Each row is followed by its group and then its class within the group.
0.180,1.836,4.497,-0.851,-0.618,-1.861,-3.110,2.473,-4.601,-1.248,0.117,-0.024,-1.955,-2.619,1.574,-0.442,1.268,1.928,8.878,1.221,-1.873,-3.015,-0.924,-3.470,-0.601,-0.068,0.139,-1.072,-2.905,1.811,-0.647,-0.962,1.566 : Y.S
-1.042,-0.101,1.704,-1.354,-1.495,-0.136,0.364,-2.825,-2.322,-2.937,0.811,0.717,-2.878,3.930,5.812,-3.089,-0.847,2.701,-2.056,0.000,-4.610,-4.299,3.104,-1.985,1.765,-1.314,1.755,-0.664,1.324,0.259,-2.470,2.330,1.026 : Y.W
-2.363,-2.747,2.390,0.032,-1.177,-0.226,-0.754,2.416,0.663,-2.325,-0.689,1.907,0.674,3.523,2.623,-2.093,-1.121,-0.407,-0.214,0.895,-1.025,-1.576,2.254,-3.469,-0.429,-1.046,0.219,0.761,0.688,-1.849,-0.891,-0.732,0.109 : X.V
-1.513,1.375,-0.014,-0.505,-5.258,-1.153,1.315,1.210,-0.786,-1.469,1.672,3.350,-2.587,3.303,0.961,-1.493,-0.251,0.980,-0.775,0.427,1.800,-4.222,-3.434,-1.762,0.087,-2.970,-1.516,-3.824,0.318,2.103,1.640,0.746,-0.837 : J.R
0.756,-0.279,1.304,-1.202,-2.294,2.091,-0.097,0.421,-0.215,-1.558,1.631,2.442,0.011,0.601,0.940,-1.547,0.687,1.999,-1.115,0.949,-0.118,-2.081,0.042,-2.091,-0.872,-1.638,-0.471,-2.638,-0.626,0.387,-0.401,0.791,-1.272 : X.T
-0.655,1.269,0.294,-0.018,-2.912,-0.530,-0.838,0.454,-0.864,-2.580,1.862,3.343,-1.296,2.261,0.069,-1.242,0.954,0.992,-0.992,0.992,-0.285,-2.996,-0.791,-1.700,-0.758,-2.718,-0.315,-0.935,-0.385,-1.141,0.223,0.383,-0.322 : J.R
0.019,0.174,2.481,-0.888,-1.544,-0.608,-0.751,0.996,-1.731,-2.041,1.154,0.398,1.620,0.119,2.279,0.009,1.240,1.132,-1.351,0.930,-2.353,-4.177,1.166,-1.599,0.037,0.274,-0.062,-2.262,-2.065,0.782,-0.222,0.545,1.586 : Y.W
-0.795,1.657,0.012,0.308,-2.823,-0.056,0.798,0.282,-1.029,-2.075,1.270,3.851,-2.807,1.479,1.773,-2.359,0.403,1.962,-2.365,0.744,0.051,-2.794,-2.068,-1.908,-0.091,-2.648,-0.425,-2.622,1.227,1.219,-0.057,1.215,-0.814 : J.R
-0.928,-1.944,4.996,-0.289,0.010,-3.668,1.156,1.070,-8.878,-3.563,-0.248,3.244,-4.117,1.024,1.902,-2.712,-0.819,1.130,-0.392,2.184,-2.513,-2.672,2.099,-5.954,-0.696,-0.713,0.669,0.245,-0.812,1.338,-1.142,-0.657,-1.359 : X.T
0.605,1.799,5.885,-2.461,-0.795,-0.619,-2.097,1.238,-3.996,-4.243,2.549,0.843,-1.478,-0.628,1.443,-1.399,0.065,2.542,-2.851,0.589,-4.132,-4.214,-0.201,-3.771,1.250,0.972,1.801,-2.303,-3.580,2.092,0.316,-0.412,1.999 : Y.S
-0.529,-0.462,5.255,-0.742,-1.012,-1.199,0.163,0.365,1.408,-3.739,0.001,0.276,0.983,1.177,-0.721,3.756,0.902,-0.380,0.510,2.346,-1.390,-1.824,0.625,0.883,-0.847,0.624,-2.330,1.090,0.306,-0.051,1.274,-2.265,-0.291 : A.E
-1.454,-5.672,1.433,-1.608,-1.930,-2.042,1.912,1.761,2.123,-1.779,-0.624,2.939,6.256,4.807,8.878,-1.365,-1.258,-1.206,1.263,-0.323,-3.398,-3.734,6.790,-0.995,1.089,-1.868,0.846,-1.475,2.235,-1.546,-0.928,1.422,6.407 : X.V
-2.127,0.770,4.830,-0.493,-1.864,-1.260,1.002,-0.005,0.950,-2.521,6.453,1.057,-2.247,2.615,2.414,-0.557,0.549,1.027,-0.772,0.856,-2.820,-3.142,0.445,-0.733,0.270,-0.491,0.218,1.101,1.248,0.228,-0.340,-1.434,-1.639 : A.E
-1.325,0.935,3.145,1.161,-2.282,-0.829,0.360,1.109,3.969,-0.150,-0.349,0.759,0.489,2.385,-2.613,1.956,-0.498,-0.360,0.641,3.885,2.319,-1.913,-2.256,0.460,-0.788,-1.192,-0.504,0.840,0.080,-0.894,0.826,-1.302,-2.925 : A.E
-0.477,1.571,1.261,-1.748,-0.356,-1.500,-1.824,0.714,-3.333,-2.155,1.854,2.254,-2.170,-0.248,3.554,-1.886,2.816,3.043,-1.865,0.259,-2.210,-3.697,-0.285,-4.153,1.273,-1.473,0.512,-1.002,1.553,1.753,-0.452,0.075,1.173 : Y.W
-4.758,8.273,5.564,-0.401,2.465,-3.755,-1.191,-2.044,-8.375,-1.791,1.432,5.239,-8.878,-0.196,2.825,-5.261,0.360,4.958,-5.966,-1.187,-1.197,-1.446,-1.572,-7.452,1.187,0.606,1.461,1.691,-0.347,1.925,-0.825,-2.651,-0.877 : J.R
-0.363,-1.012,1.566,-1.088,-0.825,0.266,-1.582,1.187,-2.092,-1.325,1.474,1.032,0.598,0.558,1.898,-0.327,1.044,2.164,-2.254,0.300,-2.385,-1.517,-0.309,-1.358,2.182,-1.071,-0.991,-2.620,0.384,0.689,-0.859,0.007,3.743 : Y.W
0.122,-0.433,1.223,0.748,-1.586,-0.161,0.507,0.656,1.362,-3.205,1.489,3.895,0.279,2.831,2.227,0.353,1.078,1.058,-0.186,0.251,0.252,-4.373,-1.010,-0.420,0.851,-2.969,-0.387,-1.077,0.655,0.377,-0.633,0.985,-1.005 : J.R
-1.536,-2.613,3.293,-0.995,-2.583,-0.782,-0.299,3.095,0.258,-2.768,1.428,0.065,5.685,1.812,1.154,-0.540,0.678,1.903,-0.997,-0.051,-0.903,-2.754,0.437,0.116,-1.043,0.104,-0.170,-2.311,0.294,0.259,-0.198,-0.266,1.083 : Y.S
-1.852,1.225,2.307,-1.303,-2.020,-0.694,-1.210,2.474,-3.029,-3.320,1.241,1.339,1.076,1.119,4.440,-0.515,0.484,1.139,-1.459,0.600,-2.246,-5.203,1.451,-2.298,0.927,0.120,1.117,-1.493,-0.583,1.289,0.932,0.407,0.653 : Y.W
-0.173,-4.315,-0.876,-1.842,-3.702,-0.297,0.893,4.062,1.844,-3.266,-0.307,3.321,5.244,4.968,2.998,-1.327,-0.889,0.399,0.228,0.506,-0.463,-2.942,3.866,-1.756,0.102,-2.758,-0.324,-2.365,0.959,-1.481,-2.119,2.495,-0.262 : X.V
-2.371,0.299,3.199,-0.066,-1.016,-2.409,1.003,0.493,-0.184,-1.114,0.126,0.859,-0.785,2.170,0.279,0.515,0.442,-0.236,0.644,1.475,0.895,-1.627,2.212,1.818,0.747,0.087,0.504,1.265,2.950,-0.251,0.300,-1.532,-2.714 : A.E
-1.146,-2.165,0.920,-0.450,-3.585,1.355,0.703,1.351,2.172,-3.393,-0.125,3.095,1.965,3.787,2.407,-1.714,-0.550,1.889,-0.090,0.255,-1.973,-3.290,3.306,-0.573,0.092,-2.825,-0.767,-2.002,0.735,0.448,-0.841,-0.084,-0.890 : X.T
1.256,1.226,4.402,-0.411,-3.036,-2.138,1.440,1.532,3.516,-1.569,0.454,-0.235,0.059,-0.087,-3.096,2.815,0.893,0.073,2.679,1.888,1.029,-2.480,0.341,1.465,-2.696,1.377,-0.653,1.362,1.680,0.578,0.892,-1.701,-2.590 : A.E
-0.562,-0.158,2.384,-1.253,-2.374,-0.579,-0.049,2.186,-0.138,-0.649,-0.024,2.264,2.973,2.166,2.878,0.519,-0.837,-5.087,0.034,2.079,-0.988,-3.231,3.205,-1.386,0.776,0.482,-0.081,-1.580,-1.296,-0.171,-0.523,1.740,-0.782 : X.V
-0.688,-2.148,3.360,-2.492,-0.429,-0.612,-2.672,0.610,-2.249,-1.913,1.049,1.149,-0.482,2.002,2.693,-1.396,0.098,1.512,-2.244,0.231,-2.983,-3.224,1.382,-2.836,0.848,-0.870,0.907,-5.925,0.614,0.530,0.548,0.202,1.895 : Y.W
-1.618,-1.987,3.608,-1.597,-1.259,-1.170,-1.633,1.604,-1.695,-3.622,-0.114,0.559,0.867,0.029,-1.028,-2.269,-0.526,2.176,-1.991,0.232,-3.468,-4.003,2.565,-2.769,1.006,0.370,0.615,-1.252,-0.131,-0.166,-2.320,0.330,1.364 : Y.W
0.567,3.599,1.682,-2.382,-0.052,-1.228,-1.375,3.409,-6.441,-1.619,0.705,0.142,-2.019,-1.719,1.028,-1.526,1.034,6.417,-1.691,1.397,-1.880,-1.868,-1.526,-1.764,1.931,-0.562,0.236,-1.471,-1.766,0.271,-0.187,-0.008,0.935 : Y.W
-0.501,1.980,4.532,2.608,-1.123,-2.543,0.945,-1.776,2.528,-1.388,0.300,0.204,-1.706,3.289,-2.837,2.733,0.235,0.746,0.086,-0.107,3.847,-1.293,0.270,0.943,-1.405,0.659,-0.304,1.893,0.349,0.300,-0.775,-3.136,-2.500 : A.E
-0.118,-3.142,-2.274,-0.452,-3.109,0.615,0.205,4.432,2.337,-2.699,0.604,1.377,4.311,3.425,-0.988,0.102,-0.109,0.486,1.964,1.594,-0.954,-2.776,-0.212,0.412,0.071,-1.173,5.576,-1.384,-0.312,-0.575,-0.684,1.803,-0.124 : X.T
-0.660,1.200,1.927,-0.648,-2.935,-0.521,0.195,0.711,-1.138,-1.878,0.934,2.886,-1.642,2.272,2.350,-1.811,-0.170,2.291,-3.010,-0.541,-0.547,-3.649,-1.127,-2.062,0.762,-1.873,1.941,-0.296,0.974,0.819,-0.128,0.630,-0.056 : J.R
-0.785,0.284,0.852,1.281,-1.517,-0.542,0.230,0.317,-1.198,-2.355,1.495,3.930,-1.375,1.158,1.835,-0.461,0.827,-0.885,-1.416,0.958,-0.463,-1.855,-2.196,-1.794,-1.032,-2.340,-0.868,-1.163,0.729,0.529,0.038,0.490,-0.932 : J.R
-2.409,0.053,3.903,-0.836,-0.633,-1.464,-1.446,0.541,-1.273,-1.786,0.517,2.531,-4.071,-0.224,3.258,-2.074,-0.809,0.399,-1.317,0.907,-0.769,-0.932,0.931,-3.931,-0.246,-1.732,-1.082,0.617,-1.647,-0.025,-1.131,-0.607,-0.462 : X.V
-1.364,0.708,5.060,-0.499,-0.762,-2.532,-0.425,0.672,-0.550,-2.143,0.653,-0.194,-0.818,0.631,-1.119,0.646,1.267,0.463,-1.032,0.377,-0.912,-2.107,1.380,-0.613,0.142,1.144,0.147,0.116,-0.295,0.329,-0.165,0.218,-0.231 : A.C
